B:
0: [ -45 -128   42  -29 -115  -42  114   32   79   78  -36   89  -87    3
 -117   -1   95   72 -135  -49  120   80   47  -95  150   22  201  -14
  147  -19  -59  -87  -14 -101   -1    7  142   94  101   10   10 -224
 -129   -2   25  -73  159   85]
1: [  26 -240  -58 -112   14  247  121 -223   -8  -52  -64  321  -24   64
 -170 -157 -324   45   51 -103  -76 -162  -44   40 -124   10   34   10
   47  164 -139  -22   33 -162 -101   12   27   73  157   67  191 -191
  -73   44  146   99  -71 -175]
2: [  77   -7   -3 -209  104  127   35 -211   22  -18  -35  198  -45  104
 -165 -163 -263 -151  -73   60  -83 -115  -77   51 -187 -172 -170  -36
  -56  133 -178 -201  167 -101   41   33 -190  135  -48  -70  176  -95
  -51  173   31  128 -121 -230]
3: [ 100 -205    7   -4 -100   69  183   44  -25  150 -254 -101  177  104
    8  -37  -61  -61 -139  182 -164  -32   97  -42 -178   66 -233 -125
   40  114  -92 -211  110  -49   60   74  -62   53  128 -125   77 -185
  198  243   57  216  -90   64]
4: [ -34  -13   41 -193  -50 -131   42  -16   84   64   59  120 -240   12
 -184  -86    0  -69 -202   57  141  139   27  -77  171  -46  186   20
   32 -104 -115 -167   -8 -161  -15   11   61  202    2   79  -24 -246
 -242   51  101  -79  196  -74]
5: [ 110  -99  -56   53   67  124  -82 -139  -77  -67 -101  120   66  142
  -28  -52 -129  101   56  -41  -38  -45  -90   24  -84  -87   77   87
  125  -34    0  108    6    2   16   15   14  -69   62    7  106   -8
   87  -76   66  112  -58   -9]
6: [ -47  183  -72 -182   28  -15    5 -114  -63  -11   30  -50   21  -66
 -138 -132 -135 -261  -85  383  -52  -73   27 -136  -86   52 -148  122
 -164   13  -67 -273   66 -150   24   93 -148  160  -31  -27   24  -17
  -34  135  236  225   24 -159]
7: [ 132   58  -28 -155  130   73  -94 -172 -151 -137  -78   86   72  144
  -58  -77 -246  -98   -5   72    5  -55 -152   36 -159 -165  -75   77
   -9   19 -113    8   22  -42   44   89 -179   52   -9  -58  108    4
   69    4   80  161  -95 -144]
8: [ 139  230  -98  187  149 -122 -305    8 -165  -39  -44 -215  118  163
  107   84  210  123  -47  319    3  124 -114  -86   50 -138   89  287
  201 -404  116   90   84  163  140    4  -11 -235 -119  -90  -13  232
  209 -220    3  182   88  204]
9: [  77  412 -100  -17  193 -159 -355  -96 -161 -108   67 -181   25   69
   -3  -32   40 -148  -44  416   30   85 -125 -107   -3 -159   -4  308
  -47 -328   85  -35   39   54  134   61 -160  -37 -212  -37  -48  252
   78 -107  142  208   67  -40]
10: [ -83   20   37 -135 -179  -93  117   66  -56    7  -80 -119   99 -102
  -84   -4   -2 -190 -114  140  136   33   78 -176   40  146   30   -9
  -83  110  -26 -148 -169 -170   27  155  -13  233  133  -40  -89 -167
  -15   88  192   68  107   28]
11: [  -2  -54   92   -6  -77  -24   79   46   26    6  -89   34   44   57
  -48  114  174  114 -120 -153  210   48  -64  -57  113 -114  163  -58
  214   51  -80  -17   15    0  103   25   56   39   73 -150   61 -123
  -37  -73 -160 -111   96  176]
12: [  76 -265   73 -141 -123   19  184   18    7   71 -176   99   -4  102
  -81  -47 -120  -12 -158  -86   39   54   38   10  -21   -3   17 -152
   84  114 -161  -84  -31 -129   -8   69   11  162  163  -20   52 -324
  -14  145   45    6   10   -7]
13: [  86   97  -40 -184  104  -69  -71  -85 -174 -130    1   89  -59  138
  -74   -8  -77   40 -113  139  123   80 -163  -21   75 -153  138  175
  144 -203 -181   21   34  -62   -9   51  -52   19   -8  -32   66  -62
  -71 -162   71   50  131  -36]
14: [ -1  51  16   8  -5 -25 -17 -23  21   6 -11  23   0  35 -69  28 109  42
 -82  18 106  27 -51 -77  78 -89 117  55 125 -50 -22 -58  53 -11  82   6
  22  16  -5 -81  45 -30 -36 -54 -46  -6  88  82]
15: [  54   68   -9   11  122   68  -86 -164  232  170   25   78 -126   80
 -152 -187  -33 -154 -101  153 -198  -69   27    5 -153 -195 -199  -39
  -73   -1   22 -326  301   18  146  -75 -143   48 -210  -40  125   24
  -38  276  -42  133 -120 -152]
16: [-165  384  -31  -78  143  -41 -311 -277  229  -67  316  178 -287 -163
 -287 -201  -31 -262   75    8  134  -45  -62 -117   79 -169  185  186
 -236  -34  182 -143  -29  -90  108  -41  -59  198 -274  134  -32  172
 -332   13  139  -51   59 -287]
17: [ -17  112   97 -165   17 -129  -58  -46  109   -9   82  130 -207   40
 -166  -13   82  -54 -170 -102  252  121  -88  -36  173 -228  207   -5
   72  -61  -92  -96    8  -62   93    1  -17  169  -94  -28   14 -113
 -238  -23  -87 -166  140  -36]
18: [  -6 -399   12  -17  -83   60  111  -99  310  226   37  398 -407   81
 -244 -222  -91  145 -123 -206  -68  101  135   42  142   -1  282  -83
  138  -82  -49 -116   69 -160 -112 -143  269  113   71  277   67 -397
 -309  142  102 -132  127 -117]
19: [  63  252  -52  -39  102  -32 -200  -74 -267 -233  -50 -103  216   65
   35   88   -6  -19   41  130  178  -13 -206  -84  -12 -122   81  226
   69  -93    0  144  -95   37   96  124 -116  -42   -8 -140   17  184
  135 -241   57  134   24   70]
20: [  42 -230  125  134 -133   18   85   73  231  202 -148   31  -10   82
  -42   15  173   75 -125 -232   37   64   78  -13   24  -98   76 -219
  149  103   48 -105   58   27  147  -41   87   55   37  -73   38 -184
   12  160 -175 -100  -20  154]
21: [-154  136 -223  159   26  117 -236 -222  -56 -139  127   40   58 -193
 -109 -151 -125  -32  284  168  -32 -132   30 -204   10  248  244  387
 -135  -89  302  131 -225 -116  -65   37  162  -27   57  242  -66  194
  -20 -178  458  217   79  -99]
22: [ -44  -22  -18  106   33   75 -187 -188  246   58   99  196 -193  -28
 -179 -180  -48  -35   85 -165  -10  -17   28  -31   23  -75  197   47
  -58  -11  206  -16  -38  -44   61  -70   95   76  -88  181    0   11
 -153   61  109  -33  -14 -141]
23: [ 140 -337 -172  -28    4   39   23  -86 -114   79  -92  178 -163  182
  -73 -209 -274  158  -76  255 -222  116   90    8   13  162  154  192
  143 -334  -86   31    9 -163 -220  -16  201  -54  173  295   35 -285
   -6    6  410  221  135  -95]
24: [-119  151   64  194   -2   84 -127  -89  205  -21   62   60   58  -91
 -104   67  247   36   96 -282  196 -107  -80 -102   59 -160  186    2
   66  168  192    1    2   87  214  -39   43    6  -88 -135   60  163
  -68  -89 -206 -124  -17  120]
25: [  88  219   63 -129  -36 -245   -5  152 -116   78 -132 -341  127   69
   32   64  162 -226 -296  419   64  157   15 -138   -9  -79 -181    1
  -17 -123  -91 -267   71   -5  179  138 -205  120  -71 -222  -75  -36
  143  135    1  155   75  118]
26: [  -2 -111  -70  -20   33  174  -88 -232    6 -118   15  280  -59   11
 -155 -149 -256   26  150 -174   26  -88  -62    2  -43   -7  206  102
  -10   65   47  132 -131 -120  -61   16   80   64   90  163   69  -56
  -94  -65  207   43  -27 -174]
27: [  34   12   12  -11   74   55 -174 -177  100  -53   41  203 -116   65
 -135 -106  -97  -23   46 -191   80   -2  -91   19   -1 -183  169   40
    4    4   63   54  -43  -26   70  -17   -1   71  -70   72   50    3
 -107  -19   23  -45  -28 -121]
28: [  14  -25   20  -15  114  141 -105 -246  213    7   80  320 -195   70
 -201 -148 -115    4   34 -235    8  -84  -88   63  -44 -243  104  -19
   26   83   10  -58  117  -23   75  -86  -13   70 -111   44  157  -22
 -178   56  -62  -62  -73 -176]
29: [  22 -191   86  -84    6  183   80 -166  129  -42  -40  352  -78   92
 -168  -53 -128   88    4 -412  124  -95 -115   76  -21 -204  143 -130
  134  235 -119   20   38  -63   33  -21   23  103   67  -42  187 -173
 -143    5 -146 -136  -71  -79]
30: [  75    3   28 -156    6   57   37  -95  -34  -19 -113   24   89   60
  -79  -86 -189 -196  -66   68  -16  -73  -28   -9 -172  -80 -170  -65
  -90  171 -101 -149   17  -89   78  108 -182  163   20 -102   79  -83
   59  176   70  144 -118 -126]
31: [  89  -95  -69  -75  129  180  -23 -229    2  -34  -20  261  -66  141
 -136 -156 -244   34   13    5 -113 -106  -89   67 -124 -129  -15   65
   68   10 -115  -51  150  -60  -19  -32  -46   -1    2   30  193  -66
  -35   34   71  131  -83 -170]
32: [   3   68   73   86   12   -3 -124  -80  292  167   12   14  -97    6
 -120 -112   89 -169  -64  -51  -34   -2   59  -42  -60 -177  -46 -106
  -94   71  155 -219  110   29  203  -43  -71  118 -180  -31   16   24
  -45  240  -79   -8  -88  -57]
33: [  87 -206  -14   -8  -69  134  135  -33  -87   26 -223    8  190   93
  -13  -31 -139    7  -38   53  -88  -73   15  -22 -156   54 -107  -51
   72  134  -84  -57   18  -68    9   85  -28   28  169  -84   96 -153
  160  104   86  180  -84   32]
34: [-105  321    6  129   35 -135 -305  -71  194   30  156  -85  -98 -115
 -112  -48  216 -161   22   45  132   60    5 -169  117 -102  182  134
 -117 -111  289  -79  -65   31  197  -21   16   77 -211   37 -119  199
 -105  -11   47  -34   87    2]
35: [ -45 -142   58   -5  -80   -6  -22  -86  293  151   51  203 -265  -25
 -211 -171  -31  -70  -64 -190   39   71  102  -32   85  -42  196  -91
  -46   32   93 -116  -50 -115   27  -48  116  199  -22  176  -27 -200
 -223  169   90 -114   46 -124]
36: [   7  377  -17   47  111 -183 -310  -44   41    3   97 -178  -41   -9
  -48  -24  179 -176  -71  257   81  101  -41 -136   59 -158   48  181
  -72 -225  166 -115   20   57  201   18  -98   34 -242  -41  -87  212
    1   -9   47   77   71    8]
37: [-135  361    3   75   46    4 -271 -150   83 -131  117  -58   85 -168
 -110   -5   98 -203  149  -64  199  -95  -85 -165   10  -98  122  134
 -164  116  258    4 -144   14  202   60  -81  109 -144  -58  -59  273
  -42  -74   32    3  -23  -37]
38: [-100   58    5 -201  -69  -67   72  -65   88   69   67   55 -150 -104
 -217 -150  -80 -232 -142  181   42   20   90 -136   53   60   20   18
 -140   35  -65 -277  -12 -210   -3   58  -21  267   -3   65  -30 -179
 -200  173  214   45  114 -156]
39: [ -65  234  -32  -23   57  -82 -134  -92  137   87  112  -39 -126  -60
 -153 -121   75 -188  -93  262  -21   10   41 -132   26  -66  -16  112
 -108 -105   82 -262  107  -45  116  -13  -63  105 -175   14  -18   63
 -108  117  100   92   62  -88]
40: [ -58  182 -111   93   81  -48 -312 -146  -17 -122  150   74 -114  -50
 -103  -80    9   35  123   46  122   55  -65 -125  156   -5  363  323
    2 -256  212  162 -169  -36    1   -4  136  -19  -58  194  -80  139
 -114 -236  244   32  157  -42]
41: [  82  -59  -26 -103   -1   11   22  -63    9   90  -96    4  -23   75
  -90 -153 -162 -155 -117  221 -136    7   64  -31 -122   -2 -135  -18
  -67  -12  -63 -203   70  -97   20   53  -86  122    7   19   33 -139
   39  222  172  187  -45 -122]
42: [ -10   35  -21 -143   54   32  -69 -153 -108 -200   59  228  -66   41
 -136  -11 -115   78   30 -134  230   -4 -176  -24  113 -112  292  161
  120  -36 -103  137 -103  -97  -38   43   51   59   65   30   75  -63
 -157 -236   75  -56  112  -61]
43: [   2   32 -100 -205  -32 -112  -18  -48 -212  -84   -6  -10  -40  -12
  -97 -110 -192 -112  -84  332   50   99   24 -132   72  165  130  225
  -54 -194  -79  -22 -174 -218 -117  130   33  143  120  156  -87 -156
  -56  -44  419  179  189 -107]
44: [ 149 -209   90   -2  -12   -5  135   42  183  263 -159   54 -102  221
  -59  -43   96   54 -286   32 -118   90   50   57  -48 -196 -123 -205
  201  -32 -154 -282  315   32  120  -73  -32   15  -42 -126  140 -242
   12  249 -199    8  -26   79]
45: [  18  230   33 -101  103    1 -117 -121  -75 -169   20   58   66   50
  -80   61   30  -37  -17  -59  223  -47 -213  -36    4 -252   78   82
   73   46  -71   12   25   21  140   58 -133   46  -75 -174   97  101
  -28 -141 -121  -18    3    2]
46: [  44   61  -60  -53   58    3  -38  -72 -123  -65  -34   21   40   79
  -49   -3  -22   44  -60  167   30    3  -85  -60   14  -56   58  161
  119 -119  -85  -27   62  -32   17   41  -18  -31   23  -60   74  -11
   13  -99   77  121   74   25]
47: [  27 -494  -94  173  -77  214  137 -103  179  192  -80  333 -173  110
 -129 -165  -89  324    5 -136 -201  -15  127   21   49  126  239   18
  256  -81    5    9   99  -98 -146 -137  341  -97  202  224  134 -301
  -92   30  139   32   68   21]
48: [ 106 -186   27 -152   40   77   98 -117   57   62  -76  238 -138  170
 -141 -113 -167   23 -144  -41  -46    7  -40   75  -51 -156  -10  -79
  112   18 -207 -130  157  -94  -14  -20  -34   90   31   -4  162 -238
  -93  123  -12   20  -21 -114]
49: [ 144 -109  -30 -167   40  167   69 -129 -284 -200 -213  103  241  161
   -2   -2 -306    1   29  -16   33 -123 -169   47 -199  -63  -80   28
   79  157 -203  103  -46  -79  -20  151 -141   33  187 -130  164  -87
  165  -57   76  184 -119  -58]
50: [  81 -285  -96  224   -8  187   97  -64  149  259 -150   65   18  127
  -43 -122    4  159  -59  172 -353  -75  134   -5 -139   55 -119  -12
  163  -54   25 -198  298   22   13 -108  109 -149   54    6  163 -109
  125  191   41  223  -72   74]
51: [ -10  135  -23  113   -5  -65 -155   -1  -36  -41  -19 -107   85   -4
   -4   62  157   28    2   56  130   50  -40 -134   87  -32  173  141
   81 -113  136   59  -81   36  114   40   50  -26  -10  -44  -50   94
   57 -127   40   41   89  142]
52: [ 113   -8  -11   -6  -49 -155  -10  130 -188    4 -149 -167  103  136
   69   99  131   90 -183  222   98  176  -32  -92  105   -7  104  105
  211 -245  -73   17  -18    4   43   84   38  -34   87  -88  -35 -103
  134 -111   50   91  157  213]
53: [  32 -382 -125   42  -35  204  129 -154   93  137  -61  292 -138   86
 -152 -216 -223  161   -8   38 -240  -56  113    9  -40  140   92   53
  121  -50  -58  -75  103 -151 -161  -72  206  -24  166  213  134 -268
  -76  101  245  142   32 -104]
54: [ -83   33  155  -50   -2  100    2 -169  411  125   73  227 -165  -53
 -256 -134   18 -200  -43 -328   70 -111    3   12  -64 -257  -32 -243
 -125  339   46 -277  123  -38  206  -55 -105  251 -157  -77  106  -64
 -220  286 -206 -166 -138 -164]
55: [  -7  110   57  212  -90 -193 -102  158  160  207  -48 -266   22   -1
   20   70  396  -20 -177  164   53  168  108 -171  126  -36   75    1
   91 -172  189 -164   57   86  212  -17   70   -7 -101  -91 -117   24
   66   75  -74    5  122  251]
56: [  -9 -242   51 -145  -73  237  223 -156   64  -17 -117  272   49   27
 -167  -89 -236  -27    1 -233   12 -185  -29   32 -137  -32  -36 -155
   17  364 -170  -97   20 -152   -9   53  -37  170  168  -69  189 -237
  -65  133   -5   13 -117 -117]
57: [-224  -81   53   22  -53  342   32 -333  351  -44  111  416  -65 -210
 -316 -188 -196 -130  253 -529   88 -331  -11  -32 -112  -40  127 -126
 -190  554  154  -62  -94 -150   63  -26   38  242   31   66  145  -18
 -258  135    9 -127 -176 -248]
58: [ 132 -185  -11  251   74  223    0  -81   82   93 -178   98  142  213
   27   42   99  268   11 -140 -131 -111  -78   63 -132 -190  -36  -47
  310   35    4    6  268  156  132  -99   34 -229   20 -173  243   32
  177  -19 -256   75 -137  180]
59: [ -57  148  -62  -17  -71   52   26  -25 -202 -109 -128 -219  352 -106
    6   26  -54 -181   44  278   17 -143    6 -190 -139  157 -140  119
 -114  161   44  -82 -110  -77   73  185 -120   78  119 -158   -9   89
  203   17  199  272  -38   54]
60: [   2   46  -10  203  -87  -88  -56  120    1  103 -115 -242  164    1
   55   91  271   43  -77  185   27   72   65 -164   58   57   54   68
  113 -118  144  -62    1   58  133   32   81  -64   23  -95  -62   35
  156  -17   17  104   89  258]
61: [  -5    9  -55  250  -11  -67 -204    9   16    4    8  -20  -15   30
   -1   57  226  218   32  -32  120  123  -21 -112  199   -6  370  206
  214 -277  205  174  -91   58   56  -43  232 -133   11   87  -63   64
    6 -240   58  -22  178  204]
62: [ -14 -201  -51   20   29  145    8 -200  234  134   47  308 -236   39
 -215 -227 -147   42   -4  -74 -141  -52   69   14  -19  -21  105    7
   22   -5   15 -133  118 -109  -44 -107  121   60   -3  179  116 -168
 -180  137  125   24   -4 -169]
63: [ -52  368  147  -92  -23 -294 -164   71  198  122   79 -217 -117  -71
 -116   -5  272 -346 -238  142  208  165   36 -157  109 -206  -14  -62
 -165  -46  102 -312    8   -1  279   52 -171  263 -268 -124 -146   39
 -115  200  -82  -80   87    2]
64: [  -2 -349 -165  160  -28  299  103 -189   92  122  -77  243  -14   28
 -123 -207 -211  166  106   54 -307 -166  119  -19 -122  187   33   90
   89   25   45  -60  114 -109 -126  -75  197  -87  180  177  159 -144
   14   82  250  221  -43  -69]
65: [ -42    1  -81  191  -30   66   -6  -31   58  102  -48  -72  105  -23
  -37  -19  138   63   -7  188 -102  -61   64 -137  -15   81   10  111
   90  -53  106 -127  109   10   70  -19   89  -83   24  -46   49   45
   82   11   63  159   37  127]
66: [ 156   13   32  -71   98  -78 -122  -57   40   60  -52   45 -124  193
  -63  -76  -21  -48 -167   70   -7  127  -57   41  -13 -239    0   -8
   73 -163  -65  -98  117   21  100  -11  -91   44 -118  -20   40  -72
  -11   86  -30   37   -6  -53]
67: [ -68  116 -169  159  113  168 -190 -229  -46 -127   73  102   81  -48
  -84  -67  -50   93  208   90  -42 -163  -83 -107  -31   38  154  307
   43  -70  165   95    0   -4    3  -17   85 -135    7   55   87  208
   16 -200  173  175   12  -21]
68: [ -93  137  161 -237 -152  -48  110   26  -98 -175  -95  -62  217 -112
  -86  116  -10 -240  -50 -183  392  -50  -97 -134   12  -46   49 -117
  -88  370  -91  -34 -261 -135  130  222 -150  319  121 -225  -31  -97
  -29   -3  -27  -84    9   26]
69: [ -12 -258  -11  165  -27  189   53 -131  283  183  -27  243 -115   44
 -147 -131    3  133   11 -187 -135  -83   77    7  -28  -31   91  -70
  117   82   79 -104  152  -25   31 -120  161  -16   32   73  139 -128
  -84  128  -30   -8  -45   -8]
70: [ -20  204  -34 -136   -6 -207 -116   -8  -25   37   58 -124 -109  -42
 -110 -107    7 -237 -151  360   52  142   63 -158   81   31   42  148
 -129 -204   30 -188  -59 -121   38   79  -51  176  -83   77 -129  -50
  -76   87  261  120  155  -83]

[ -58   -8  -12  204 -113  206 -247    0 -295  209  105  -62  391  123
   94  -99   42   86  290  278  164  105  462  -25  330  120 -305  150
  313  101 -326  110 -209  139   43  331] => 61
[  97 -280  -23  263 -380   42 -175  242  215   51  -48   91  131  147
  357 -324  258  434 -175   37  199   12  159 -260 -113 -311   63   52
 -166   77 -543   13 -177   -5 -289 -161] => 15
[ -16 -124   -2  346 -306  172 -219  177  -47   79  -73   79 -105 -117
  265 -349   78  343 -228   63  103   18  291 -281  -35 -139  -57   18
  -45  207 -466   94 -178 -264 -119 -137] => 36
[-239 -124  -13  273 -366  -62 -212  171 -189   69 -386   11 -139  -11
  309 -339  120  175    8  175  217  -26  275 -272  -97  -20   52  268
  -22   78 -468   61 -250  -96  -70 -132] => 66
[-136 -558  299  146  -82  183 -201 -228 -468  125 -152  -67  312 -182
  234 -596 -221  -39   68  275  287 -196  657 -406   67  159  115  128
   -9  243 -914   33 -389  233  -69  173] => 23
[-514 -517  201  438 -404  191 -309  -66 -286  353   71  -84  764  -22
 -173 -164  -58  338  210   41  149  300  685 -474  368   48 -155  219
   21  -50 -746  252 -214   42  415  390] => 18
[-234 -296   23  339 -249  234  -78 -114  143  247  263   16  656   43
 -234   30   82  370   53 -171 -113  179  304 -357  251 -162 -106   83
 -138  -56 -387  208  -56 -149  231  183] => 35
[ 207 -181  -83  157  151  597  -34  245   -6  263  369  228  326 -176
  -27 -118  187  193 -103 -191 -188 -202  174  -37  201 -278 -267 -217
 -228   81 -233 -156  -92 -239 -506 -204] => 37
[ 208  203 -180  105 -176 -143 -171   60  -85  -73 -262  -60 -180  260
  591 -280  200   48  161  476  327 -143  183   28 -102   65  -48  263
  272  230 -248  -22 -263  237 -306  -10] => 8
[ 115   16  -48  -53  169  239  -60   80 -335   88 -143   69  -30  -40
  260 -264   69 -212  178  213   87 -339  201   86   41   66  -88   93
   51  130 -215 -145 -265   72 -454 -110] => 5
[ 232  757 -390  -57  264 -121  298 -438  132 -237 -219  -52 -550   28
  207   41   69 -337   88  201 -272 -445 -243   96 -206  171   74  234
  120  298  464   30  -66 -301 -140 -195] => 31
[  57  382 -102  -48   35  -18   24 -126 -167 -114 -320  -11 -395   26
  216 -184   -7 -258   84  212  -32 -202  -27   51  -94  146   62  217
  157  162   71   91 -193 -188  -79  -90] => 46
[-430  138 -158  336 -315  -70  -90  -15  -90  137 -254  -35    3    2
  -48   39  126  155  157   22  -62   85  180 -257   62   51  -77  349
   10  -33  -94  178  -98 -315  274  -24] => 17
[  21 -380   50 -196  143  341   41  229  -65  240   37  174  563  162
  -65  -93  231 -132  249 -165  -25 -238    3   80  126 -247   30   30
 -303 -273 -287 -183 -180  173 -518 -132] => 56
[  63  301  -72  246 -236   61    9 -183  222 -128  -37   19 -321  -32
   57 -151  -38  180 -286  -55 -179   85  -31 -226 -103  -65   68   35
   19  233  -24  309  -54 -525  217  -50] => 39
[ 168 -334  -26 -116   13  143  104  155  223   57  -68  161  287  177
  176 -210  284   27   -3 -133    6 -310 -118  -59 -140 -354  218   39
 -397 -125 -332 -177 -170  109 -583 -299] => 30
[   7 -439  -11   68  -47  174  -37  254  -59  149 -184  152  151  -51
  297 -368  248   98  -25   -9  129 -377  160 -210 -129 -249  130   79
 -372    7 -551 -249 -250   73 -628 -375] => 2
[  38  290 -112  180 -168 -109  204 -491  441 -208  -55  -40 -198   33
  -24  -75  -46  109 -227  -99 -284  -21 -156 -319 -194  -70  264  128
  -94  198   34  330  -13 -459  312  -42] => 70
[-175 -220  106  117 -239  197 -271  292 -312  195 -171   64  203   80
  127 -264   86   71  155   96  203   86  310  -62  142  -39  -98  145
   54  -84 -448   53 -261   25 -120   45] => 14
[ -12  229  -79   97 -111  -14  251 -460  497 -126   55   -5   38  117
 -217   70  -12   77 -147 -252 -380   28 -227 -253 -103 -132  246  104
 -182   26  112  328   36 -436  327   -3] => 38
[ 433  371 -206  -35  422  383   95 -212 -149   -6  202   47 -113 -136
  186 -138   -6 -234   52  212 -166 -428  117  152  109  104 -233  -79
  153  379   90 -107 -150 -112 -441  -44] => 67
[ 241 -195  154  -35 -157  249 -198  173  -14   68  117   77  364  303
  170 -272   74  109   47   81  208  137  151   77  134 -169  -36  -33
  113  -26 -420  105 -223  195 -213  184] => 65
[ 107  403 -266  262  239  248  116 -467  -72   34  207  -57  -60 -258
    0    0  -68  -41   33  152 -296 -299  273 -160  155  204 -242   52
  132  441   97   61  -66 -342   29   54] => 40
[  92 -116  -84  -42  172  195   26  142 -250   59 -284  136 -209 -185
  338 -382  136 -180    3  104   41 -538   98  -67 -170  -61   82   85
 -235  143 -296 -268 -273  -56 -669 -426] => 7
[ 340  284 -178  -79   67  -66  349 -416  600 -251    0   43 -173  181
   94  -46  104  -37 -202 -128 -309 -280 -403 -114 -312 -202  343   39
 -230  145  146  115  -13 -255 -149 -225] => 6
[ 449 -518   70   84  481  812   45 -163 -136  306  673  141  724 -330
    4 -342  -64   69  -87  -37 -134 -472  520 -173  312 -156 -246 -384
 -232  354 -605 -257 -192  104 -663   26] => 21
[  83  387  -72 -101 -419 -407  115  -99  544 -345 -434    6 -404  520
  212  -75  169   29 -104  -43  -23  144 -518   -4 -390 -198  464  287
  -15 -118  141  346  -72 -209  166 -118] => 25
[ 563  228   12 -457  335  298  286  -92  305 -192   76  188 -105  216
   14 -143   41 -365 -121 -197 -273 -293 -501  323 -147 -245  253 -181
 -157  -28  217    9 -102 -159 -483 -202] => 59
[ -63  146 -249  265   19  160  -21   10  -92  166   15   39   53 -102
   87  -15  177   93  107   82  -96 -205  222 -128  101    7 -224  149
  -19  160  -62  -51 -107 -209 -182 -129] => 28
[  16  477 -149  165    8   84  109 -434   72  -93   44  -58 -171  -49
  -84   21 -116  -54  -18   39 -290  -18   35 -120   55  137  -48  116
  168  254  175  286  -36 -435  315  117] => 62
[ 126  233 -189  198 -271    4   47  -33  505  -31  135   60  106  293
   18   93  232  330  -88 -131 -159  159 -171  -92  -29 -261    1   79
  -30   -1   60  226   19 -267   76  -19] => 32
